Below is a small trained network, with its code and all its weights. Each question gives an input and a target symbol and asks what happens when units are switched off, that is, made to give their printed mean instead of their output.

import numpy as np


def w(rows, s, z=0):
    codes = np.array(rows[::2]) - 128.0
    scale = np.full(codes.shape[1], s)
    scale[-1] = z or s
    return codes * scale


def norm(h):
    return h / np.sqrt((h * h).mean(-1, keepdims=True) + 1e-5)


def f(y):
    return np.maximum(y, 0)


def softmax(a):
    e = np.exp(a - a.max(-1, keepdims=True))
    return e / e.sum(-1, keepdims=True)


def log_softmax(a):
    a = a - a.max(-1, keepdims=True)
    return a - np.log(np.exp(a).sum(-1, keepdims=True))


def net(x, mask):
    ids = ['ΠΩδημτ'.index(c) for c in x.split()]
    T = len(ids)
    res = E[ids] + P[:T]
    r = norm(res)
    for j in range(3):
        rows = slice(2 * j, 2 * j + 2)
        q, k, v = (r @ M[0][rows].T for M in (Q, K, V))
        z = softmax(np.where(np.tri(T) > 0, q @ k.T / 2**0.5, -1e9)) @ v
        o = O[0][rows]
        res = res + np.where(mask[j], z, o[:, -1]) @ o[:, :-1]
    y = f(norm(res) @ A[0][:, :-1].T + A[0][:, -1])
    res = res + np.where(mask[3:11], y, B[0][:, -1]) @ B[0][:, :-1]
    return log_softmax(norm(res)[-1] @ U[:, :-1].T + U[:, -1])


Q, K, V, O, A, B = {}, {}, {}, {}, {}, {}
E = w([
[199,69,112,3],'Π',
[235,198,223,92],'Ω',
[86,192,112,91],'δ',
[87,169,104,76],'η',
[74,98,181,163],'μ',
[55,69,156,153],'τ',
],0.018)
P = w([
[253,28,83,251],'0',
[37,237,160,81],'1',
[43,239,160,85],'2',
[55,229,153,94],'3',
[140,185,176,118],'4',
[117,186,167,131],'5',
[105,185,180,145],'6',
[87,202,190,155],'7',
[78,196,200,162],'8',
[76,207,199,175],'9',
],0.0064)
Q[0] = w([
[210,61,194,193],'h0',
[169,45,75,188],'h0',
[37,219,135,112],'h1',
[184,133,146,217],'h1',
[92,255,35,28],'h2',
[185,75,106,239],'h2',
],0.013)
K[0] = w([
[91,188,210,65],'h0',
[56,148,133,98],'h0',
[179,123,88,181],'h1',
[142,178,167,120],'h1',
[120,151,3,164],'h2',
[169,152,217,80],'h2',
],0.016)
V[0] = w([
[57,241,4,202],'h0',
[152,225,214,220],'h0',
[254,212,207,123],'h1',
[116,84,221,132],'h1',
[119,114,158,3],'h2',
[68,142,125,116],'h2',
],0.009)
O[0] = w([
[140,173,251,171,147],'h0',
[51,134,127,87,157],'h0',
[94,25,194,178,209],'h1',
[126,117,148,151,4],'h1',
[113,119,190,106,171],'h2',
[80,162,156,157,219],'h2',
],0.011,0.0029)
A[0] = w([
[220,237,185,92,90],'n0',
[200,178,72,128,225],'n1',
[240,122,159,104,159],'n2',
[50,68,128,203,70],'n3',
[194,70,177,183,129],'n4',
[67,118,212,156,95],'n5',
[122,112,208,248,25],'n6',
[105,171,58,102,255],'n7',
],0.016,0.0062)
B[0] = w([
[186,15,39,65,247],'n0',
[7,153,158,141,189],'n1',
[39,37,151,55,176],'n2',
[151,171,58,14,174],'n3',
[179,190,85,119,144],'n4',
[65,217,88,200,206],'n5',
[143,251,157,108,158],'n6',
[188,91,170,190,195],'n7',
],0.011,0.014)
U = w([
[174,86,140,87,188],'Π',
[13,90,172,96,2],'Ω',
[102,115,255,137,155],'δ',
[182,168,177,116,165],'η',
[134,115,50,170,41],'μ',
[134,88,158,202,183],'τ',
],0.016,0.008)

Each question gives the input, a string of symbols that net reads in full, and the target symbol t.
The units are the heads (2 rows each of Q, K, V and O) and the neurons (one row each of A and B). Each row of codes is followed by its name. A weight is (code - 128) times the scale printed after its matrix; where a second scale follows, it is the last column's (O, A, B and U).
mask holds one flag per unit, heads first, then neurons. A switched-off unit (its flag False) gives its mean, the last column of its rows in O or B, instead of its output. The means were averaged over made-up inputs and are rounded, as every weight is.
A unit's drop is (log p(t) with every unit on - log p(t) with that unit switched off) / (log p(t) with every unit on - log p(t) with every unit switched off).
The circuit of an input: a set's keep is (log p(t) with only the set's units on - log p(t) with every unit switched off) / (log p(t) with every unit on - log p(t) with every unit switched off). Starting from all 11 units, units are removed one at a time, each time the one whose removal leaves the highest keep (on an exact tie, the one counted first), for as long as the keep stays at least 0.8.
circuit, biggest first: the units of the circuit, biggest drop first
k most important neurons: the k neurons with the biggest drops, biggest first
which heads matter: for each layer, one digit per head in row order, 1 if its drop is at least 0.15 and else 0, layers parted by /
input τ τ η, target μ: 3 most important neurons => [n2, n7, n1]
input Π τ Π, target Ω: circuit, biggest first => [n0, n2]
input μ μ δ, target δ: circuit, biggest first => [n0, n7, n3]
input η Ω τ η Ω δ, target Π: which heads matter => 110
input δ η Ω μ η Π μ Π, target Ω: which heads matter => 001
input τ δ η η η Ω τ Ω δ, target μ: 4 most important neurons => [n2, n7, n1, n5]
input τ η τ, target τ: which heads matter => 010
input μ η τ τ, target μ: which heads matter => 110
input η Ω η η η η δ δ Ω δ, target Π: circuit, biggest first => [n0, h1, h0]
input μ Ω Π μ, target μ: which heads matter => 100
input τ Ω τ μ τ Ω Ω δ, target μ: which heads matter => 010
input δ Ω τ τ, target δ: which heads matter => 100
input Π Π Π τ τ, target Π: 3 most important neurons => [n3, n5, n1]
input μ τ η, target δ: which heads matter => 100
input δ Π μ η δ, target η: circuit, biggest first => [h0, n0, n1, h2]
input μ τ Π η η δ μ, target η: which heads matter => 000
input η Ω η Π δ δ μ η, target Π: circuit, biggest first => [n0, h0]
input η η τ μ, target η: which heads matter => 100
input δ η μ, target δ: circuit, biggest first => [h0]
input Π τ η Ω τ η, target τ: 4 most important neurons => [n7, n0, n2, n3]
input Π η τ, target Π: 2 most important neurons => [n5, n3]
input τ η μ, target τ: 2 most important neurons => [n7, n2]
